Below are the code and all the weights of a small trained network. Each question names an input and a class and asks about switching units off, where a switched-off unit gives its printed mean instead of its output.

import numpy as np


def w(rows, s, z=0):
    codes = np.array(rows[::2]) - 128.0
    scale = np.full(codes.shape[1], s)
    scale[-1] = z or s
    return codes * scale


def f(y):
    return y / 2 * (1 + np.tanh(0.7978845608 * (y + 0.044715 * y**3)))


def log_softmax(a):
    a = a - a.max(-1, keepdims=True)
    return a - np.log(np.exp(a).sum(-1, keepdims=True))


def net(x, mask):
    res = np.array(x, float).reshape(1, 7) / 4 @ E
    y = f(res @ A[0][:, :-1].T + A[0][:, -1])
    res = res + np.where(mask, y, B[0][:, -1]) @ B[0][:, :-1]
    return log_softmax(res[-1] @ U[:, :-1].T + U[:, -1])


A, B = {}, {}
E = w([
[102,158,196,2,86,81],'x0',
[204,185,215,161,232,87],'x1',
[128,128,128,130,128,127],'x2',
[133,80,37,84,203,15],'x3',
[215,82,114,47,164,212],'x4',
[188,18,195,170,58,76],'x5',
[129,129,128,128,130,127],'x6',
],0.0046)
A[0] = w([
[148,92,63,247,164,174,10],'n0',
[129,121,129,121,142,114,114],'n1',
[115,123,114,130,140,94,86],'n2',
[142,134,117,138,123,126,93],'n3',
[54,174,134,189,94,43,60],'n4',
[95,93,71,109,64,151,75],'n5',
[117,70,61,95,190,37,84],'n6',
[95,93,76,107,67,151,90],'n7',
[134,102,77,106,157,66,96],'n8',
[89,90,69,113,69,153,99],'n9',
[119,127,126,128,131,108,107],'n10',
[86,240,57,108,177,175,133],'n11',
[155,63,159,146,97,108,54],'n12',
[59,172,133,192,94,55,65],'n13',
[172,34,174,164,80,87,76],'n14',
[217,77,113,42,154,204,110],'n15',
[105,158,208,162,74,227,69],'n16',
[126,159,183,151,87,200,97],'n17',
[168,95,125,82,153,174,59],'n18',
[118,152,166,55,101,103,21],'n19',
[126,101,94,210,158,183,31],'n20',
[210,179,220,150,227,90,46],'n21',
[141,102,145,132,111,117,106],'n22',
[87,199,90,108,165,155,117],'n23',
[134,102,68,103,157,52,91],'n24',
[172,46,169,161,80,94,86],'n25',
[85,88,81,108,79,154,77],'n26',
[89,148,209,1,91,86,4],'n27',
],0.0092,0.0012)
B[0] = w([
[207,91,72,131,115,27,233],'n0',
[124,137,123,129,124,136,129],'n1',
[138,132,123,130,115,149,135],'n2',
[130,126,125,128,126,122,125],'n3',
[141,54,132,186,145,216,211],'n4',
[77,163,135,176,143,100,197],'n5',
[186,222,163,101,84,173,234],'n6',
[78,162,135,174,138,107,194],'n7',
[160,173,147,115,107,153,180],'n8',
[76,167,128,175,138,95,203],'n9',
[129,130,126,130,124,140,129],'n10',
[74,72,165,13,151,110,225],'n11',
[100,116,140,81,140,129,170],'n12',
[144,61,123,174,148,209,204],'n13',
[77,101,144,29,153,123,224],'n14',
[129,43,136,204,140,234,237],'n15',
[189,231,148,94,89,178,218],'n16',
[162,193,147,110,100,159,184],'n17',
[133,90,133,159,133,168,161],'n18',
[164,109,104,134,132,80,155],'n19',
[186,123,101,131,114,74,187],'n20',
[5,198,112,219,125,79,253],'n21',
[121,125,122,107,136,132,138],'n22',
[95,103,147,64,136,122,177],'n23',
[158,188,145,111,96,162,195],'n24',
[90,104,145,44,154,124,211],'n25',
[83,165,132,169,143,105,189],'n26',
[221,88,53,141,125,23,214],'n27',
],0.026,0.0042)
U = w([
[178,229,162,89,69,178,159],'0',
[47,77,157,2,180,101,109],'1',
[19,186,113,214,148,74,79],'2',
[213,81,39,138,121,31,249],'3',
[135,40,129,196,157,237,43],'4',
],0.0068,0.0015)

Each question gives the input, the list of numbers given to net, and the class t.
The units are the neurons (one row each of A and B). Each row of codes is followed by its name. A weight is (code - 128) times the scale printed after its matrix; where a second scale follows, it is the last column's (A, B and U).
mask holds one flag per neuron, in row order. A switched-off neuron (its flag False) gives its mean, the last column of its row in B, instead of its output. The means were averaged over made-up inputs and are rounded, as every weight is.
A unit's drop is (log p(t) with every unit on - log p(t) with that unit switched off) / (log p(t) with every unit on - log p(t) with every unit switched off).
The circuit of an input: a set's keep is (log p(t) with only the set's units on - log p(t) with every unit switched off) / (log p(t) with every unit on - log p(t) with every unit switched off). Starting from the 12 units with the biggest drops (on a tie, the unit counted first), units are removed one at a time, each time the one whose removal leaves the highest keep (on an exact tie, the one counted first), for as long as the keep stays at least 0.8.
units of the circuit, in order: the units of the circuit, biggest drop first
most important unit: the unit with the biggest drop
k most important neurons: the k neurons with the biggest drops, biggest first
drop of u: that unit's drop, to one decimal
input [6,1,6,1,-6,4,6], class 3: 4 most important neurons	(n27; n15; n19; n18)
input [1,3,-5,-5,7,-1,-4], class 4: units of the circuit, in order	(n15)
input [-1,3,3,0,-8,-7,-1], class 4: 3 most important neurons	(n4; n13; n14)
input [-1,-3,-8,4,4,6,-8], class 1: 2 most important neurons	(n14; n25)
input [-3,-8,0,4,5,7,-7], class 2: 2 most important neurons	(n9; n5)
input [-2,-2,-3,-1,-1,2,0], class 1: units of the circuit, in order	(n21; n15; n6)
input [6,2,-8,3,-4,-5,-5], class 3: 4 most important neurons	(n27; n14; n25; n19)
input [4,-3,-6,8,-5,-7,-1], class 0: 2 most important neurons	(n6; n24)
input [0,-4,3,2,6,-7,0], class 1: 2 most important neurons	(n11; n23)
input [-8,2,-1,7,-7,-8,8], class 1: 3 most important neurons	(n11; n23; n27)
input [5,8,7,-7,6,-7,-1], class 2: 2 most important neurons	(n21; n6)
input [7,0,8,7,1,6,-8], class 0: 3 most important neurons	(n6; n24; n0)
input [-5,5,4,0,3,4,-5], class 2: 2 most important neurons	(n21; n27)
input [3,1,3,8,-7,6,-3], class 0: 2 most important neurons	(n6; n24)
input [-8,0,-3,-6,0,-3,5], class 3: units of the circuit, in order	(n0)
input [-1,-7,4,-3,-1,-8,-1], class 1: 2 most important neurons	(n11; n23)
input [7,5,-8,-4,-8,-4,1], class 4: drop of n13	0.9
input [7,2,4,-6,-6,3,-4], class 3: drop of n15	0.1
input [-2,-6,4,-6,-7,0,7], class 4: drop of n19	0.0
input [-1,-1,-5,7,-6,-5,-8], class 0: most important unit	n6
